Each row is followed by the group that its hidden value falls in (each part has its own value, ranges and names)
(in the rows, 128 means zero)
[161  80 143 135  89 171 154 204 126 176 134  91 146 100  51 127 144 106
 121 136  78  81] | J
[139  92  97 137  91 149 147  53 171 169 129  97 121 112 103 114 140 101
 127 134 114  98] | K
[128 162 180 136 113 115 127  87 136 138 133 130 112 136 137 117 121 102
 124 131 121 153] | K
[141  93  96 127 108 146 148 108 148 152 130 111 137 103 114 120 139 116
 130 134 116 102] | E
[122 134 133 133 113 127 131  56 154 141 128 126 115 130 149 118 127 110
 127 130 135 132] | E
[112 140 228 182 146  86 101 220 115 137 114  72 136 110  46 117 118 132
 126 129 128  10] | Z
[127 155 174 139 126 116 117 100 139 131 128 124 110 141 126 121 123 116
 129 126 135 123] | J
[119 173 255 188 134  82 102 183 119 136 123  87 112 131  58 109 115 102
 126 130 121  50] | Z
[114 140 238 182 148  91 106 255  99 133 115  73 143 108  33 120 117 135
 125 131 117  10] | Z
[125 138 154 143 131 112 114 111 139 124 125 113 117 136 111 122 128 124
 133 123 145  87] | U
[123 163 255 174 139  92 103 219 107 129 124  90 122 125  57 115 118 123
 128 127 118  44] | Z
[148  95 125 126 103 152 150 148 138 161 132 109 138 101  94 121 138 112
 128 135  98 104] | K
[139 100 126 126 104 142 147 134 139 152 132 115 137 105 114 118 137 117
 129 135 106 114] | E
[123 146 158 137 123 117 119 101 137 129 128 124 115 137 123 122 126 118
 129 126 135 124] | J
[136 121 136 128 114 131 141 134 124 144 134 128 131 118 131 122 129 118
 128 133 108 138] | E
[124 152 154 141 121 113 123  59 147 135 128 136 111 142 126 116 124 111
 128 127 133 134] | K
[131 131 152 127 123 133 128 145 120 131 131 130 130 127 130 127 126 125
 126 131 114 142] | K
[126 130 130 130 120 130 139  94 140 131 129 126 126 129 141 123 127 119
 127 130 129 138] | K
[127 151 194 144 129 110 113 128 128 123 129 115 114 140 110 120 124 118
 131 124 132  99] | U
[162  94 158 139  88 164 153 212 116 170 137 104 146  95  62 125 140 105
 124 137  65  99] | J
[129 145 153 130 123 127 131 120 126 129 131 129 123 132 134 125 124 121
 126 131 121 138] | K
[125 136 153 139 130 119 121 124 131 125 126 117 120 135 116 125 127 128
 131 124 138  99] | U
[142 167 245 137 124 122 117 246  78 120 139 134 129 137 105 129 121 122
 125 128  96 143] | J
[133 154 200 144 135 116 110 220 107 115 130 119 128 133  84 126 124 131
 132 125 118  94] | U
[156  94 167 136  85 153 150 178 127 169 136  97 140 102  65 122 140 105
 123 136  87 100] | K
[130 133 143 128 122 130 132 124 125 134 131 127 127 128 132 124 126 123
 126 130 123 141] | K
[137  85  80 118 119 146 148 125 140 145 128 120 142 103 120 126 137 129
 130 133 116 109] | E
[131 141 150 135 131 120 121 113 136 124 128 126 119 137 110 124 127 124
 129 126 134 117] | J
[128 137 148 133 120 126 134 109 134 131 131 129 120 128 133 120 126 115
 126 131 121 142] | E
[112 148 236 168 142  99 106 215 111 127 121  86 127 123  74 117 122 127
 130 127 127  37] | Z
[140  88 109 126 104 145 148 120 145 154 130 114 137 102 117 120 138 116
 130 134 110 109] | K
[125 142 148 134 106 128 134  38 159 148 129 126 110 130 150 112 127 103
 127 132 127 137] | E
[129 158 233 160 139  97 107 219 101 120 126 104 124 129  59 121 123 125
 130 125 118  60] | Z
[134 160 215 146 131 109 105 201 106 120 132 117 120 133  88 126 124 125
 131 125 119  96] | U
[117 148 151 143 131 112 114 101 145 128 125 121 115 138 109 120 126 121
 132 124 143  98] | U
[124 160 244 163 129  92 107 142 132 130 125  97 112 135  85 114 122 117
 133 124 134  66] | Z
[129 130 146 132 111 129 139  89 138 147 132 126 121 122 130 117 130 113
 127 135 110 133] | E
[148 106 122 129  97 147 144 156 133 155 133 117 137 105 106 120 132 112
 128 136  96 115] | K
[131 146 178 137 102 124 138  65 148 152 133 123 113 130 143 110 125  99
 125 134 113 138] | E
[127 143 147 131 123 124 119 118 134 131 129 128 120 135 141 124 126 119
 127 128 126 126] | K
[129 163 210 150 127 108 110 131 126 127 129 116 112 138  98 113 123 114
 132 124 134  96] | U
[128 157 206 148 135 106 113 170 118 124 128 120 119 134  90 120 124 123
 132 125 127  87] | Z
[130 117 106 128 114 127 141  84 147 145 129 118 125 118 137 118 131 115
 128 132 126 126] | E
[130 149 159 133 116 125 130 107 133 136 132 130 119 137 134 122 124 113
 127 132 123 144] | K
[129 153 192 148 132 110 111 147 123 123 128 117 119 138  95 121 127 122
 132 124 126  92] | U
[128 132 125 128 124 125 132  91 135 133 128 128 124 131 135 125 128 124
 127 130 129 137] | K
[123 156 198 154 131 100 111 130 135 126 126 105 110 136  85 117 125 119
 134 124 133  74] | Z
[132 163 255 161 142 100 109 255  89 120 129 105 131 125  57 124 122 128
 132 125 111  64] | Z
[129 179 231 150 127 104 111 134 125 128 133 122 106 145 111 116 119 109
 129 126 125 136] | U
[131 162 212 148 128 109 110 172 116 124 130 121 116 142  97 120 123 119
 131 125 123  99] | U
[152  95 116 133  93 154 151 128 146 168 133 104 136 100  86 119 141 108
 126 137  99  92] | K
[120 143 180 164 138  98 107 142 137 128 119  93 118 127  71 116 126 124
 133 124 144  35] | Z
[146  80  97 128  98 150 156 126 150 163 130 101 137  99  95 122 142 111
 128 135 107  95] | K
[125 159 185 145 127 105 110  95 139 126 128 115 108 141 110 116 125 115
 131 124 135 102] | U
[116 156 194 170 133  97 106  87 151 135 120  90 112 134  79 110 124 116
 134 123 144  54] | Z
[124 191 243 155 112 103 111  38 152 140 133 125  89 158 135 107 117  87
 126 128 131 143] | J
[123 173 202 150 110 108 116  38 152 137 132 127  94 149 147 110 122  96
 126 129 132 150] | K
[125 148 166 136 126 118 117 124 128 129 128 126 117 138 116 123 125 121
 130 125 127 124] | J
[131 163 204 143 128 116 113 154 121 124 130 124 113 137 104 123 122 119
 129 124 124 115] | U
[128 124 130 129 121 128 133 105 131 132 131 130 128 126 127 126 128 126
 127 130 123 143] | K
[131 140 180 142 135 109 111 172 124 123 126 114 123 131  89 124 127 125
 133 122 134  87] | U
[172  76 167 145  68 182 155 209 121 187 138  84 141 105  20 126 146  95
 112 135  73  81] | U
[167  81 165 145  67 175 151 199 126 184 136  85 141 108  32 125 146  95
 114 135  72  86] | J
[128 162 182 142 120 108 113 102 135 131 130 121 110 142 119 119 127 114
 129 125 134 126] | J
[127 140 149 132 111 119 135  55 150 141 131 126 113 132 143 114 125 104
 126 132 127 139] | E
[122 152 160 159 135 106 109 123 144 123 121  99 114 130  88 117 127 129
 135 122 147  58] | Z
[128 162 206 152 132 105 111 160 120 127 128 112 115 137  87 119 124 120
 132 123 130  84] | Z
[149  82 118 138  82 159 152 117 156 178 131  91 131 102  69 119 144  99
 124 135  98  93] | J
[125 150 178 148 129 109 110 116 137 123 126 112 113 140 105 119 126 121
 133 123 137  90] | U
[162  89 169 136  83 165 153 192 125 171 136 102 143  99  58 124 141 103
 121 137  78  94] | J
[157  56  91 144  74 171 152  97 166 191 128  76 132 104  52 121 149  96
 119 134 102  64] | J
[129 134 145 133 120 129 133 102 137 137 131 128 123 130 136 120 126 117
 127 131 121 138] | E
[136 102 111 125 114 134 147 126 138 141 130 119 136 107 120 122 134 120
 130 134 111 124] | E
[132 174 255 171 134  94 102 252  89 127 130 100 127 128  44 118 116 119
 128 127 103  64] | Z
[127 133 141 129 123 127 129 108 133 135 132 127 123 131 144 123 128 118
 127 130 129 140] | E
[130 130 137 131 114 128 136 103 135 141 131 127 123 125 140 121 129 115
 126 134 118 134] | E
[131 129 147 129 120 131 134 131 127 136 131 130 130 125 135 125 129 120
 126 131 116 129] | E
[148  86 116 131  95 153 150 126 146 165 131 101 131 102  93 119 138 107
 127 136  99 100] | K
[126 173 223 156 128  99 108 139 127 127 129 112 109 142  86 114 121 112
 131 124 133  93] | U
[142 100 132 131 103 145 146 137 137 156 134 118 136 105 111 119 135 114
 128 135 100 116] | K
[120 158 198 166 135  95 107 113 141 132 121  93 111 134  81 113 124 117
 134 123 144  56] | Z
[131 139 142 138 116 124 137  90 139 141 132 128 116 126 141 118 125 110
 124 132 120 139] | E
[142 127 174 126 115 136 141 206  99 138 137 134 140 115 122 127 126 115
 125 135  87 152] | E
[140 126 160 133 102 134 141 128 133 152 135 121 126 118 125 117 129  90
 127 136  99 133] | E
[129 146 158 131 111 121 126 126 122 133 132 132 122 133 131 124 124 117
 124 130 115 147] | K
[126 153 180 154 132 106 112 127 134 122 126 111 114 137  93 117 126 118
 134 123 143  74] | Z
[131 159 187 138 126 112 118 136 125 127 130 124 113 140 114 123 124 118
 129 125 129 116] | J
[150 109 139 129 102 151 150 160 131 159 133 114 139  98  93 123 136 110
 127 136  94 114] | K
[128 155 204 165 140 100 102 185 118 126 124  94 123 128  66 120 124 128
 132 124 132  54] | Z
[166  75 147 150  70 177 154 167 140 188 133  78 139 108  35 123 147  96
 113 135  84  73] | J
